Each row has a class, written after it.
[ 221  424   29  189  125  -43  107   99  207  -72  149   84  358 -207
  -17  -18 -264  -19  -26  144  128  105    8  -29  -76  158 -420  153
 -107  284   73   44  -43   88 -161 -157  -34  356   13   74  -60   56
 -384]
J743
[ 106   -1   66  -75   90  -55  -59   67   23   77   56 -158   28  -78
  -65   31  102  187  172  177  -44  -21  -13   96   23 -100  -49  -10
  -23   31   69   75 -174  244  -45 -128  -56  -67  -32   63 -118   51
  -20]
J844
[ 136 -163 -425 -151   -2 -165  -18  106  -75 -189  278 -628  270   50
  240  -40  213 -144  287  379   18 -223 -285 -148  226  -76  -72 -107
   47  128  103  162 -436 -422 -246  263 -174  397  195 -207  124   42
  -85]
J225
[ 244   85 -539  205 -310 -173  -93  288   32 -140  270  117  109  -32
  500  107  -62  344  -55  356 -142 -408  -44  189  169 -276  -57   46
   -1   94 -520  116 -272   63  -44  186   18   66  256 -202  -85  -65
 -114]
J2
[  -8   41  -79 -165 -115  118 -121   23   62   28    0 -126  103 -186
   24   34   82  101   25  237  -30 -170  -77    0  -17    9 -145  -35
 -106   -6   63   91   -4  263 -162 -104   80   87  140  179  234  -71
   66]
J851
[ -62 -137 -197 -216 -204  140  152  174 -135   86  -69 -282  -24 -258
  207   -3  162  273 -193  194 -249   36 -143  260   21   67 -317 -161
 -282  -36   39  -74  -85  478   15  -94   86 -436  127  267   76 -227
   -1]
J103
[-118 -104  -91 -136   38  -34 -233  -80   31 -129   62  -30 -177  -14
   43  -22  -70 -119 -126  125  -74   80    6   -2   12   78   80   97
   63 -105   23  -39   30  355  -31  110  -41   58   55   98 -166  112
  179]
J103
[-249  -61  -97   74 -165  181  102   97  124  137  101  496  -84  246
 -131  -11 -257  -68   83 -198  -41 -212  -89   21   17   -5 -146  -30
 -212 -153   91  196   29 -267  -85  297 -211   13   49  -32   40  -40
   80]
J851
[ -14 -374 -161  205  181  163  236 -280  -68   81 -163  460  -39   59
   91   -4 -263   56 -344  108 -193  212  -68  -56   26   48  285  274
 -216 -180 -271  -37  -58   12  289  -94   90 -232   65   31   79  -50
   37]
J956
[  77   80  -40   26  201    2  -39  -66  -23  -40 -179 -125  114   78
   74  -91 -160  -80   31   90   90   58   12   77 -116  -42 -117   69
 -160   -7 -170  122  123   -4 -318  -39   71   11 -113   96  -21   62
   -2]
J2
[  96   17   94 -447   91  152 -488  -41  101  201  146 -647   22  228
 -168  -47  581 -150   81  275  168  -47  248   97 -324    5    7  452
   39  123  179   67  -23  167   32  -22  -66   33  -20   65 -261  -76
 -206]
J844
[ 172  111   32  -19   43  -32 -220  196 -115  -66  169 -165    5 -207
  -10   97   16  133  213  340  -96   21  -57  241   64 -195  -92 -294
  114   66  -54  -89 -235   80 -278  -38   94  218   19  -48    2  -22
   88]
J241
[-218   36   78 -169   38   -2  -52   14   66   59  141  -45 -141 -139
 -121    7 -266  110   94  284 -241  112  -90   11  -36   47   26 -254
  -41  -81   58  -52 -179 -117   10  -94  205  157 -188   89  228   92
  113]
J204
[-136  -94  106   37   80   65  -97  155   20   63  126   92   86 -116
 -126   69 -130  121   34  170 -218 -126    8  104  -59   27   33  -86
  -24   24  169 -106 -226   35 -112  109 -129  -81  -14   91  198  -75
   42]
J618
[-256    7   18  117  224  162 -191   48   21  -74   16 -389   62   28
    2 -178  -72  -28  320  290  -44  123  169  153  -72  150  186  -26
  -35   46  220   32   43    4  -43 -114   98  -41 -123 -149 -189  -35
 -180]
J824
[  15   71 -290   69   35 -160  -64  -85   20   78  -30  165   57  222
 -232 -133  124   43   -3 -149   53 -168  -63   50   58   67 -139 -117
  240  -89  -98   23  128 -236  -27 -120 -127   28 -173   -9  -82  -59
  -14]
J844
[  51  124   81  -34   51   65 -173  145  -22   51   23 -171    1 -124
   53   73  -43   80   68  273   90   13   83  118  158   26  -18  -92
 -101   26  -60   29  -58  279 -167  183  129  -17   26  103   62   34
  -85]
J204
[ 121 -154   15 -143  113  192 -100  -71    0  -23   40 -372   72  -67
    5   10  186    9  233  117  -94  -27  -83   69  128   31   81  -29
   -5  145   82  -44 -135  287   37   74 -105  115  114   25  -42   81
  -26]
J241
[ -93   91   89  -43  -33  -57 -210  153   97  -63   24 -152 -125   -2
   59  104 -244  177 -146  201   63  -76  132  116 -137  -24 -157   96
  -72    6   83   68  -58  215  -55  -22  -50  -78 -100   69   12   -7
  -11]
J2
[-291   45  -30   57   19  128  -32  137  163   14   84  376  243   96
 -327   41 -355  193 -113  -68 -103  -89  120  146 -312  -11 -188   91
   24   99   39   35  120  122  -44 -189 -194  -22  104   59 -385   53
  -93]
J204
[ -44   26  -80   27   74  -83 -221  224   13  -68  -72 -189   70  123
  -63  116 -266  -70  121  207 -142  -81   37  178   28    2   44  -43
    0   13  -54   66 -105 -163 -195  148    9  -22  -56 -156   21  100
  -28]
J851
[-276  112   84 -177  -43  241   17  -45  125   89  -71  221   30   42
  -72 -108 -163  112 -196 -190   66   53   92 -131 -170  165  -93  222
  -57   61  253   75  130  350  -21   53 -105   11  174  312  110 -157
  -56]
J241
[ -47  108  -21 -324   59  -17 -402   18    7  -89  266 -430  -71 -245
 -161  -22  378  114  -36  462   38  221  106  -21    3  -30  -14  -29
  197   90  287   31  108  343 -206 -183   88  -73  399  240  -85  -32
   46]
J225
[-197  186  204   57  117  -83 -423   98  174  -36   54 -374   -1 -183
   56  103 -129  -14   71 -125 -168  223   41 -232   34 -163 -218 -287
   10   76  203 -233    3  119 -507 -161  482   33 -295  149   14   69
 -171]
J844
[ -87 -162 -277  -40 -216  452  166  -64  121   88 -154   -4  -58  -92
  -79    7  243  156   28  152  -31 -276 -164 -142 -147  236   29 -117
   66   32   66  210   91 -247  110 -393 -138  -41   70   33  453 -200
   26]
J844
[  15   19  -89 -225    0   42  -80  132  -56   78   26 -179   -3    0
    5  -56  205  -30   53  193  162  -42   70   10 -151   90   42  344
 -166  102  106  253  -89  165  183  146 -152  -82  277   42  -96   40
 -144]
J824
[  84   17  220  -70  125   20  -75   -3   32  -37   76  -81  -46 -164
  -45   65  -95  -80   51  158 -161  198  -36  -16   94 -112   42 -101
   61 -110  123 -133  -62  123 -217  120  156  156  -97   95  196  -46
  105]
J103
[ -39  310 -168 -196 -156   70 -122 -184   19   64   95 -162 -330  -33
    9  -46  501  -54 -148  156  317  -48  306 -116 -167  275 -112  235
  -49   10  156  105  -38  319    2 -381   12   35   74  173 -325  -81
 -215]
J358
[-169   45  -49 -249   73  326 -126  -17  -81   46  160  216 -272 -116
 -154 -108   66  -29   24   56 -203 -125  115  -97 -206 -157  147  117
 -107  -52  313  159 -200  124 -117   16 -131  137  197  187 -168    0
 -137]
J358
[ -77  -71   18 -293 -133  242  -91 -131   16  148  -78 -237  143  -65
  -94  -60  253   85 -114  220  171  306   23  -73 -270  169   31 -213
  166  128   72  -30   59  170  -70 -465  449   14   -5  230  106  -67
   81]
J225
[-256  100  174 -408  -70  106 -160 -105  212  221  295   -9 -101 -189
 -107 -231   35  115  -70  192  -80  152  491   -5 -414  101 -219  246
  -52   53  330  155 -195  -70 -113 -152  130  138 -298   93 -430  -92
 -327]
J103
[-106  187  436  117  -62  -50 -343  153 -354  147  -66  394  284  170
 -277  303 -425  216 -198 -390  166  -59  306  -70  -68   95   83  122
 -172   23  135   28 -253 -475  103  -84   78 -186   27 -281   58  -56
 -362]
J103
[ 422  162  332  -99 -142 -219  194  -54  -77  167 -265 -158 -189    0
  352 -127  567  -76   78 -170  322  -35   34  -36   53 -201  134 -148
  323 -133 -166  -91  234   82 -177 -377  182  -73 -498   -1  -28   83
   58]
J241
[  21  119   14 -131  211  -98  124   34  -99   52  -74 -210   -4  -97
  -26 -153  -21  138   23  240  -11   36  127  192   79   -3  -85  187
 -199  -43   79   14  -54  337  -40 -126  177 -133  199   76   97   49
 -141]
J851
[ 100  166  319 -126 -363  -93   22   81  284   79  -53  -98  179    5
  -85    3   98  -18  -12   21  160 -156  227   80 -361  160 -454 -263
  188 -153  185   83  472  -40 -128 -413   -6 -154 -352   54  -27 -121
   -2]
J618
[-133 -138  -86  -51   75   38  120  -43   24  -15   32  -73  -91  -36
   16    3  146 -110   89   34  -73  194  124  -29 -148  -40  121  279
  -25  -34  234  -30   10  253  -47   26   37  -72   83  120  -14   92
  -18]
J241
[-184  -27  -63  -66  -14   80 -232    8   32 -120 -133 -353  119   94
  -30   65   65   38   84   85  144 -195   23   67  -71  261 -222   77
   59  -15  235   38   18  -27   63   72  -24   46  268  -84  293   -5
  -47]
J618
[-423 -283    7   44 -374  160 -362  -49  -10  150  383  670 -283 -196
 -158   38  212  117 -275  -61   63  149  284 -165   57   85   91  120
   20  132  134  132 -136  106  227   48 -135 -195  369   98 -400   34
  105]
J851
[ -26 -162 -183 -135 -195   -8  -23   89  -38 -114   83  242 -105  172
  -34   62 -136   43  -48  110 -165    3  -76  142 -206 -332 -119   20
   13   47 -204  287 -159  -38   64   71 -159   97   85   57 -410  -34
  143]
J241
[-109    4  -43  -38   82 -123  -37   63  -17   19  -39  -22  150   89
 -145   38   51  -31   16  -27   -8  -91   49  179 -138   76 -246  -15
   89  -48  180 -168   19 -200  -53   49   73   51   27  -70  114  -66
 -102]
J824
[  69  211   69 -187  149  -26  -10 -121  -65 -115  128 -226 -182 -142
  -55 -231  374    2   71  253  109  161  330  127  -22  107  141   75
  147  201  291  102  -85  133  -70 -156   21  -42  242    9 -366  165
 -222]
J358
[ 235   73  -67  396  194   55  132  -52   95 -209  -32  -51  292   23
  167 -141  -44 -197  244 -154  111    8 -120 -181  -53 -119    7 -188
   -5  167 -121  178  236 -305 -199  120 -126  107 -183  -65 -196   25
 -193]
J743
[ 141  131   68   73   50 -211   86  254  -23 -293  -12   92  388   77
   42 -134  -12 -255    6 -628  307    3 -197 -170 -150  -49 -314   42
  113  125  457   18  568  -85  -89  265  -99   28  283 -170   60 -101
 -230]
J618
[ 262  231   24   63  251    6   86   59  140 -190   94  505 -159 -147
   67 -320 -113   67 -204  -63  254  105 -114 -187   93  -92   43   83
  178  251   31  351  195  231   -2  397 -153   19  407  177 -202  183
 -198]
J956
[ -49  101  136   89   43   19 -363  128   70  161   -6 -112   37  -51
  -89   75   79  151  144 -110  136 -118  184   13   -8 -178 -160  214
 -165   24  214   23  -56  262 -121   29   39  -52  -55   29   83 -107
 -133]
J204
[-109 -335   36  120  394 -268  114 -135   32  -40 -345 -541  449  -56
  274  -43  388  225  446  291 -148 -192 -161  192 -159  -67  -61  208
   27  -13  393 -333  330  504  264 -362 -162 -131    9  181  614 -244
   40]
J824
[-142  -67    4  -65  -42   50  -49  133  -50   81   71   14  -80 -265
    0   17  -45   81   38  218  -43   89   -9  123  162   30    6 -198
  -83   24   18  -66 -215  247  -94   47   75   57   47   31 -158   85
  160]
J225
[-164 -593 -227 -152  108  299 -410    2  105   88  305    0   48   36
 -331  238 -236  293   34  254 -510  314  143   50 -111  -93  -77  262
  162  268  281  -75 -323  186  108   97 -180  -15  393  191  409  -45
 -110]
J225
[-146 -115  -53   90 -257  142 -139  133  -87  226   -9 -235  -81 -102
  -20  117  147  183  255  268  142   85  436   72   19 -118   76 -104
 -147  308 -157  204 -156 -112 -179   -8   -7 -168   70   16  147  -75
  103]
J2
[-396 -193 -294   37  -29  -29 -168  215  111  128  164  404  101  241
 -216  -60 -158  217 -359 -292  313  -39   52   16 -217  264 -261  325
   89   54  237   13  168    2  149  251 -142 -300  242  -45  -28   27
 -154]
J358
[  92   41  101  -48   30  145   91   94   26 -100   14 -169  -40   48
   35  114 -154  -30  135  -22 -108 -108 -121  156  -67  -58  -93 -159
  -25  -90  -28  -54 -139  -18  -58  344  110  119 -114  -38  132  -11
   27]
J956
[  -7  201  202 -307   80  277  176 -143 -233  -48 -178  -67 -317 -236
 -128  153  456 -238   91  157   46  103 -200 -102  108  411  361 -160
  276   28   95 -266  238    8  176 -485 -172  387  272  -62   88  -84
  165]
J743
[-325   57 -320  217  178  -48  -93   59  -24 -199  172  648  -40   12
   27   39 -629   -5 -184  169 -322   54  -78  -20  292   36  117   24
 -110  -89  -99   16  -48  289 -137  373 -260  109  430  209 -205  148
   54]
J2
[ -69  -53   82  -42   81   30   32    6 -118    9   31  173   20    2
   -2   32 -159    2   19   14 -164 -105  -64  121   27 -137   -6   66
 -145 -160   16  -31  -44   51   37   89  -83   92 -103   39  -84  -13
  -42]
J851
[ -81    7  106  -16  152  -20 -119  153  -44  -75   12   49 -147   17
    5  -50  -91 -107   55   -7  107   -3  -31   77  -16  -49   76  185
  -73   35  148   73   54   78  -21   94  -64   77  -83 -108 -203   37
  -46]
J2
[ 146  186  431 -302  139  169  -56 -185  -22  -73 -148 -516  233   -6
   14  186   72 -132   99 -129  -26  -13  -66 -181  -61   58  -47  -67
   48 -182  327 -235 -109   57  -74  112  379  329   -5   82  461   26
 -197]
J103
[-166   30  205 -137  -46   -5  -80  143  -16  154 -207 -361  237  126
  -49  -26  348 -100  131  -16  358  -32  141   35 -118  174 -149 -132
   52  118  262    4   59   70 -280   85  159 -138   29  128  105  -74
  -36]
J241
[-127 -102   89  265  -39 -232 -189  464  -51  115 -269  353  -32  -18
   90  -70 -499  -16 -152  -93 -147    6   33   63   -8 -359   45 -247
  -69  -78 -206   51 -154 -252  -99  125  261 -243 -208 -218 -107  180
   51]
J204
[ 148  -10  109  -36   -7 -107  -53  189   40  -79  -23 -188  143  -20
   26  113   61   10   96   50   37 -207  -98  164   20 -131  -24  144
  -11  104  -58   40   90   37  148  264 -226   63  -51  -90  -10  -75
   54]
J2
[ 340   15 -181   50 -299   73  202   59   37  261  -78  217  -61  166
   65  301 -191  312   27 -131 -475 -146 -268  108   -7 -152  164    1
 -186 -403 -375  -18 -531  -50  500 -145  210 -145 -322 -210  106  -33
   19]
J844
[-143  -11   87 -149  174   -7 -201  134  -84  -73   25   72   73   99
 -129    2 -298  130 -155  169  -48  -43  108  206 -157   24  104  260
   24   41   48   52    0  166   -8  137 -246  -98  144   54  -41  -11
    9]
J204
[ 112  -29   98 -156  -56 -443 -133  303 -217 -194   18 -579  189  131
  137  152  100   75  147  -69  -46  -86   35   81  -58   -4 -224 -149
  167  151   50  -95 -186   -4   92  184  -12 -211  192 -119  132  -95
 -123]
J824
[-143   -7   41  -64   -6   26  -28   82  110  -87   16 -288  -16  138
   68   43 -161 -225  137  146  -18    9   27   52   49  105  -14   64
   -8   26   36    3  -23   23 -116  214 -127  162  -41  -19   -5  106
   57]
J824
[-124 -270   19 -249  152   12   73  -69  -44   21  -72 -303  -36 -171
 -135  -89  300  198  196  144 -106  220 -110    6  -69 -156  -11   -8
   78   98  173   96   15  205   82 -138   -5 -112  -13  246    6 -100
  111]
J358
[ 230   50  134 -113 -244  171  488   41 -214 -139  -71  152  -43  -81
  385  146  231 -465 -228 -184   96  206  -71 -302 -249  -42  264   68
 -145  129  -58   26  144 -323  577  197 -301  221  324 -234 -487  -76
 -192]
J2
[-261 -117 -159  101 -586   61 -191  -14   22  408 -274 -297  130  208
   72  368  294  441 -416  -54  282 -163  274   -9 -234   19 -138   84
  -29  -94 -250  -32 -160 -253  219 -226   90 -583 -165  100  331  -17
  123]
J956
[ 116  130   26  118   46   25  103  310 -228 -245  333  450  -86   91
  170 -140 -459  -39 -262   32  -19  112  -59   14 -274 -241   20  -84
  -85  156 -301  263  -78  -62  -80   79 -501 -115  188  -41 -899  111
 -120]
J103
[-108   -5  -99  -66 -112   32  -11   32  -61  153  211  257   23   53
    1   49   45  222  -58   -8  -45   79 -101  143  -17  -55  -47  308
  -81 -146   10  -70 -187  291  195   49  -91  -11  123   80 -119  -48
  101]
J358
[ 138  790   56   79  129 -222  170   16  -10   86  -39   48  -48  214
 -222  -67  240 -388  143  141  358  -29  296 -160 -112  184  445 -112
  342 -246    5   35  403 -640 -124 -206  -91  219 -200 -216 -248   95
 -223]
J743
[-211  106   35 -189 -197  193 -114   35 -120   30 -198 -269   14   44
 -202  165   98  -18  175   23  -59 -227   33  121  -30  117  -87 -278
   -8  -90  146 -104  104 -124  190 -250  184  151  288 -136  260   58
    0]
J851
[  77  146 -214   92 -367   96 -128   48  115   30  283  198 -301 -217
   41  217 -158  346  -13  -70 -175 -257   82  -91  146 -138 -156  -83
 -257 -131 -316  135 -136  262  -19 -294  376  -49 -226  -10 -168 -111
 -182]
J824
[-200   21   13 -134  160  161 -100    0   52  -39   94 -230   93 -200
 -141  -66  -89  103   48  285 -181   44  -12  137 -101    0    6  159
  -62   52  250  -85 -146  353   -9  -91  -28  186   72  145   62   16
   50]
J851
[  -8  259  313  -61  184    0  -34  148  -46 -139 -270 -215  109  173
 -291   22 -140 -114  -70 -179  193 -218   90  168  -80  150  -29  -49
  147   81  198  -82  214 -166  142  185 -179   52  144 -139  114   93
 -107]
J2
[ 142  360  454  132  269 -295 -288 -112  199 -134  167  241  107  194
   12  160 -214    6  -32 -279   18 -250  -59 -128 -159  -11 -217  139
  -63 -188  284  -90   22  -79 -195  177  -73  101 -431   52   55 -400
 -197]
J851
[  16  170  136   10  139  127  108  -68  101 -218  -40  192 -166  277
  101 -210 -254 -196   77 -105   12 -211  230  189 -194 -233  151   19
   18   64  -45  167  208  -76  -65  407 -133  252 -136  -77 -400  -12
 -158]
J851
[ -17   34   78   14   71  -25   87   85  -11  -92   33  120   86   -4
  -57   55 -396   57  -48    0  -35  -34   75  108 -175  -67  -96  -10
  -98  -40   42   84   -7  -97  -66   68 -156   46 -203  -48 -205  -20
  -92]
J824
[ 351  228 -152 -129  174 -115   30    3 -117  268  253 -564  193 -269
   50 -159  114  488  110  488  243  166  -16  151   53 -130 -235  480
 -547   63  100  219 -442  243  104   -3  191 -119   32  209  526   64
 -265]
J103
[-317 -128  218 -336  -41  -12  222   45  -60 -175 -116 -140 -126  214
  -29  163   77 -531 -304  489   -3  161  124   -7 -198   -2  271  400
  366 -139  216  -86  217  107   83 -126 -433  247  116  177 -215  123
  187]
J956
[ -79  166   -4  139  -94 -153 -117  197   62  -44  -59   60   67  103
  -68   71  -30  189  -75 -245  -26 -320  -25   44 -164 -132 -195  -42
   86  -89   43   -1   25  -68   16  -84   23 -170 -128  -26    3 -110
  -79]
J743
[ 254 -236  194   19  435 -341 -214  140 -137  -25  -85 -140   76  -10
  135 -214  226  172  194  -21  -27 -191 -147  250  -43 -212 -225 -149
  164  -18   80  -95   42   18  -38  110  -98 -274  -41 -123  -14  -72
  -73]
J844
[-101  -56  -28   15   78  167 -152   38  -37   74    6  270 -168  -12
   46   35 -114  -40  109  -81 -219 -195  -17   20  183  -18   67 -104
 -130 -151  -55  -83 -131  166   37  306  -18  155  117 -108 -227 -103
  -33]
J956
[-110  174  142   35   78 -144   38   38   44  144  -38   28  156   15
    9  -45   44  114    0  -97  220 -119  143  -54 -129  177   14   18
   -4  -16  132  -43 -130   48 -180   11  118 -126 -182   49  -22   72
 -129]
J103
[ 528  128  261  116 -398  -12  341  298 -320  156 -190  -68  263   67
  113   84  170  187    9 -395  285 -106 -129   27   90   11  -92 -189
  108  -60  -20   10  -72 -282  339 -292  -40 -312   19 -328  400   18
 -176]
J358
[-100   42  -38 -310  354   59   -8   28  263 -224  -13 -622   30 -182
  262 -286 -468  151  120  454 -100  277  302  310 -367  -53 -502  225
 -179  298  162   35  370  399 -450  -55   68  184  137   28   -2  -81
 -172]
J103
[-279  -45  115  -36   81 -266 -530 -186  291  242 -177 -197 -118  125
   57  132  284  216  -66  102  119   98  318  -65 -159  232 -150  258
  315  -68  307 -332  186  316   36 -207   86 -173 -100  188  471 -170
   42]
J103
[ -32  -25 -170   60  -42   88  134   51  159  -10   22  -97  -92  127
  -43   -5 -120 -113  308  142 -132 -151    3  174  -16  -70 -121 -175
 -115  -12  -75   98  124 -231 -122   54 -117  149 -146 -124    0  -62
   70]
J844
[  70   84  -94  -42 -215  313  -59  154   27   85  143   88  -28 -121
 -154  197  108  525  226 -216 -159 -279 -133  211 -211  -49 -203 -367
  -55  -92    2   91 -338 -317   12   24  190  -74 -102 -325 -157 -385
  -52]
J241
[  16  -62  169   53  -97  120   84 -167  109  -51  110   78  140  -60
  125   54   95   25   47  -40 -123   47  -63   10  137   26 -189  184
 -129  206 -141  -46   82  336  121 -113 -191  120   88  168 -205 -204
   18]
J743
[ 235  424  128   95 -239  102  608 -108  211  100  -57  280  262  -60
  276  191 -276   23 -280  187  202  484  136   -1  -92  306  -19 -226
   27  209 -362 -118  -26 -162   55    7  167  274  -91    9 -211   89
 -149]
J103
[  38   73  -27   -6  180  -37    8  -15   25 -156  -34 -211  104  143
  -45  -74  -56 -176   56  141  -10 -106   13   72  -91  -16  114   36
   16   52   80   21   98  124 -178   34 -105   30  -43  143   46   44
  -11]
J824
[ 147  -28  -88  -55  131   57 -146   38   22  -89   83 -194  -89   -7
  -97    0   53   64  111  106  -48  -49  -34   92  -11  -45  108   43
   11   30  -67   80   28  194   47   98  -13  -70   86  -25  -33  -28
   29]
J743
